Below is a small trained network, with its code and all its weights. Each question gives an input and a class and asks what happens when units are switched off, that is, made to give their printed mean instead of their output.

import numpy as np


def w(rows, s, z=0):
    codes = np.array(rows[::2]) - 128.0
    scale = np.full(codes.shape[1], s)
    scale[-1] = z or s
    return codes * scale


def norm(h):
    return h / np.sqrt((h * h).mean(-1, keepdims=True) + 1e-5)


def f(y):
    return np.maximum(y, 0)


def log_softmax(a):
    a = a - a.max(-1, keepdims=True)
    return a - np.log(np.exp(a).sum(-1, keepdims=True))


def net(x, mask):
    res = np.array(x, float).reshape(1, 7) / 4 @ E
    u = 0
    for l in range(4):
        y = f(norm(res) @ A[l][:, :-1].T + A[l][:, -1])
        res = res + np.where(mask[u : u + 8], y, B[l][:, -1]) @ B[l][:, :-1]
        u += 8
    return log_softmax(norm(res)[-1] @ U[:, :-1].T + U[:, -1])


A, B = {}, {}
E = w([
[142,133,66,83,62,75,131,30,154],'x0',
[125,129,130,126,124,137,125,134,131],'x1',
[187,180,37,188,111,162,82,122,11],'x2',
[218,180,132,43,82,129,149,237,134],'x3',
[128,127,126,130,127,135,134,128,127],'x4',
[54,189,100,88,156,156,194,136,105],'x5',
[48,129,154,197,4,36,156,210,83],'x6',
],0.0037)
A[0] = w([
[223,160,123,2,114,93,174,211,131,5],'0.n0',
[197,86,158,179,78,153,116,112,104,98],'0.n1',
[106,134,172,139,135,73,154,123,216,9],'0.n2',
[23,233,88,74,168,178,236,132,64,82],'0.n3',
[214,26,237,161,67,145,37,113,127,87],'0.n4',
[182,100,33,68,56,10,146,19,136,76],'0.n5',
[212,103,161,180,79,163,134,93,162,20],'0.n6',
[82,102,73,141,154,108,121,62,119,38],'0.n7',
],0.0046,0.0024)
B[0] = w([
[151,75,110,204,64,176,62,138,208,239],'0.n0',
[98,128,75,117,174,94,129,170,150,175],'0.n1',
[89,68,118,71,107,140,88,153,157,179],'0.n2',
[152,79,37,132,169,21,130,170,202,253],'0.n3',
[70,152,29,98,206,75,199,182,151,224],'0.n4',
[55,253,149,97,136,170,181,150,167,246],'0.n5',
[91,127,67,125,184,86,130,143,141,151],'0.n6',
[141,138,138,154,110,170,95,166,188,178],'0.n7',
],0.0059,0.0033)
A[1] = w([
[103,9,64,185,193,170,108,247,129,166],'1.n0',
[110,143,114,33,194,246,159,141,179,140],'1.n1',
[239,178,189,132,100,121,188,173,32,2],'1.n2',
[131,47,238,121,180,123,118,60,88,72],'1.n3',
[31,157,109,172,1,76,216,225,155,109],'1.n4',
[28,108,168,176,226,137,160,38,138,104],'1.n5',
[147,52,237,54,120,131,233,105,133,91],'1.n6',
[138,80,232,175,221,183,167,230,52,98],'1.n7',
],0.004,0.0086)
B[1] = w([
[95,221,158,98,82,107,109,46,179,253],'1.n0',
[176,104,196,125,132,50,117,87,134,202],'1.n1',
[157,62,72,112,76,137,26,220,79,128],'1.n2',
[157,186,117,138,104,158,149,221,191,131],'1.n3',
[223,102,150,138,137,73,155,44,149,213],'1.n4',
[182,100,82,163,35,166,111,171,204,171],'1.n5',
[94,91,138,38,102,136,70,166,126,135],'1.n6',
[80,254,44,61,90,146,245,95,182,153],'1.n7',
],0.0055,0.0073)
A[2] = w([
[66,112,124,163,129,136,129,80,124,115],'2.n0',
[105,43,212,77,158,173,238,152,100,22],'2.n1',
[130,166,129,103,124,101,154,98,158,137],'2.n2',
[154,172,71,158,125,146,123,115,61,135],'2.n3',
[163,146,149,123,92,133,126,90,135,134],'2.n4',
[144,139,225,54,198,71,70,215,8,4],'2.n5',
[103,106,150,151,86,96,153,148,84,101],'2.n6',
[158,128,137,103,112,129,137,202,131,116],'2.n7',
],0.011,0.012)
B[2] = w([
[198,137,102,116,74,177,142,223,220,151],'2.n0',
[137,37,218,177,118,192,24,74,174,128],'2.n1',
[74,170,150,159,161,156,92,145,68,251],'2.n2',
[56,48,216,34,116,117,138,179,205,160],'2.n3',
[76,154,162,162,119,151,81,97,93,182],'2.n4',
[220,68,84,254,201,201,152,44,55,128],'2.n5',
[226,152,137,133,98,38,194,9,8,134],'2.n6',
[115,99,71,173,131,161,177,140,186,145],'2.n7',
],0.0072,0.011)
A[3] = w([
[70,98,166,155,113,81,61,139,177,182],'3.n0',
[178,119,112,160,67,212,163,154,163,106],'3.n1',
[124,1,40,95,238,111,197,43,69,2],'3.n2',
[143,122,54,121,202,52,141,181,161,98],'3.n3',
[137,91,103,182,88,209,191,124,93,51],'3.n4',
[103,44,181,52,104,128,123,150,130,83],'3.n5',
[171,120,132,110,213,180,101,82,155,152],'3.n6',
[202,95,150,87,192,197,143,71,96,104],'3.n7',
],0.0075,0.0052)
B[3] = w([
[172,105,107,111,161,164,106,131,57,247],'3.n0',
[192,101,126,136,149,185,78,58,158,145],'3.n1',
[186,62,66,182,1,169,45,183,149,128],'3.n2',
[79,87,86,163,222,72,101,100,109,151],'3.n3',
[209,70,98,136,90,119,42,126,159,128],'3.n4',
[126,66,159,32,168,166,85,173,46,142],'3.n5',
[167,138,132,163,38,47,203,160,83,170],'3.n6',
[145,189,207,170,33,19,215,28,32,136],'3.n7',
],0.0084,0.011)
U = w([
[192,132,178,163,35,29,250,70,60,126],'0',
[127,68,14,149,212,7,150,171,198,119],'1',
[108,17,221,11,142,177,110,166,110,98],'2',
[223,92,82,217,30,221,89,138,254,111],'3',
[119,133,141,163,156,158,78,96,85,191],'4',
[118,134,138,163,147,157,78,97,77,170],'5',
[42,251,165,101,96,170,163,116,201,97],'6',
[122,94,129,190,164,241,220,106,63,7],'7',
],0.0093,0.012)

Each question gives the input, the list of numbers given to net, and the class t.
The units are the neurons (one row each of A and B). Each row of codes is followed by its name. A weight is (code - 128) times the scale printed after its matrix; where a second scale follows, it is the last column's (A, B and U).
mask holds one flag per neuron, layer by layer. A switched-off neuron (its flag False) gives its mean, the last column of its row in B, instead of its output. The means were averaged over made-up inputs and are rounded, as every weight is.
A unit's drop is (log p(t) with every unit on - log p(t) with that unit switched off) / (log p(t) with every unit on - log p(t) with every unit switched off).
The circuit of an input: a set's keep is (log p(t) with only the set's units on - log p(t) with every unit switched off) / (log p(t) with every unit on - log p(t) with every unit switched off). Starting from the 12 units with the biggest drops (on a tie, the unit counted first), units are removed one at a time, each time the one whose removal leaves the highest keep (on an exact tie, the one counted first), for as long as the keep stays at least 0.8.
circuit, biggest first: the units of the circuit, biggest drop first
most important unit: the unit with the biggest drop
k most important neurons: the k neurons with the biggest drops, biggest first
k most important neurons of layer l: the k neurons of layer l with the biggest drops, biggest first
input [0,8,2,-5,-7,-8,2], class 1: most important unit	0.n4
input [-4,-6,-3,7,6,-8,7], class 1: circuit, biggest first	0.n4, 2.n7
input [7,8,-8,-2,7,-7,-6], class 2: 4 most important neurons	0.n3, 1.n4, 1.n0, 0.n2
input [-7,-3,-6,-1,-2,-6,-5], class 6: circuit, biggest first	1.n0, 1.n7
input [-5,5,-7,6,7,-8,-1], class 1: 3 most important neurons	0.n4, 2.n3, 2.n7
input [-7,-6,3,-6,0,6,-1], class 6: 3 most important neurons	1.n0, 0.n4, 1.n7
input [6,7,8,-5,-3,-7,6], class 2: 4 most important neurons	2.n3, 0.n3, 1.n0, 1.n1
input [4,-3,2,-4,-2,-8,2], class 1: 2 most important neurons	0.n4, 2.n4
input [-4,-2,5,-6,5,5,4], class 3: 4 most important neurons	2.n0, 0.n4, 1.n0, 1.n1
input [6,-1,-6,4,-3,-2,3], class 2: 2 most important neurons of layer 1	1.n0, 1.n7
input [2,0,-5,6,3,3,-4], class 3: 2 most important neurons	0.n0, 2.n3
input [8,0,7,-1,-2,-6,-3], class 6: 3 most important neurons	0.n5, 0.n3, 0.n4
input [-2,1,-1,-6,-2,4,3], class 3: 2 most important neurons of layer 1	1.n1, 1.n5
input [-8,5,3,7,-7,3,-8], class 0: circuit, biggest first	3.n6, 3.n7
input [-4,4,0,8,-5,-4,-8], class 0: 3 most important neurons	3.n6, 3.n7, 1.n5
input [-5,6,8,3,7,1,5], class 2: circuit, biggest first	2.n3
input [6,-1,-1,-1,2,3,5], class 6: 3 most important neurons	0.n5, 3.n0, 3.n6
input [7,2,4,4,5,-4,-7], class 0: 2 most important neurons	3.n6, 1.n0
input [6,6,-6,7,2,-3,-6], class 3: 4 most important neurons	0.n0, 2.n3, 1.n4, 1.n0
input [-4,3,-6,3,-1,8,4], class 1: most important unit	0.n3
input [1,-8,-3,8,-2,8,6], class 1: circuit, biggest first	0.n3, 3.n3
input [-5,8,-7,-1,-2,-8,-7], class 1: 3 most important neurons of layer 2	2.n3, 2.n4, 2.n6
input [8,3,2,1,-4,8,-6], class 1: 2 most important neurons of layer 3	3.n3, 3.n0
input [6,0,-8,-8,-8,-4,-5], class 2: 3 most important neurons of layer 1	1.n0, 1.n1, 1.n4
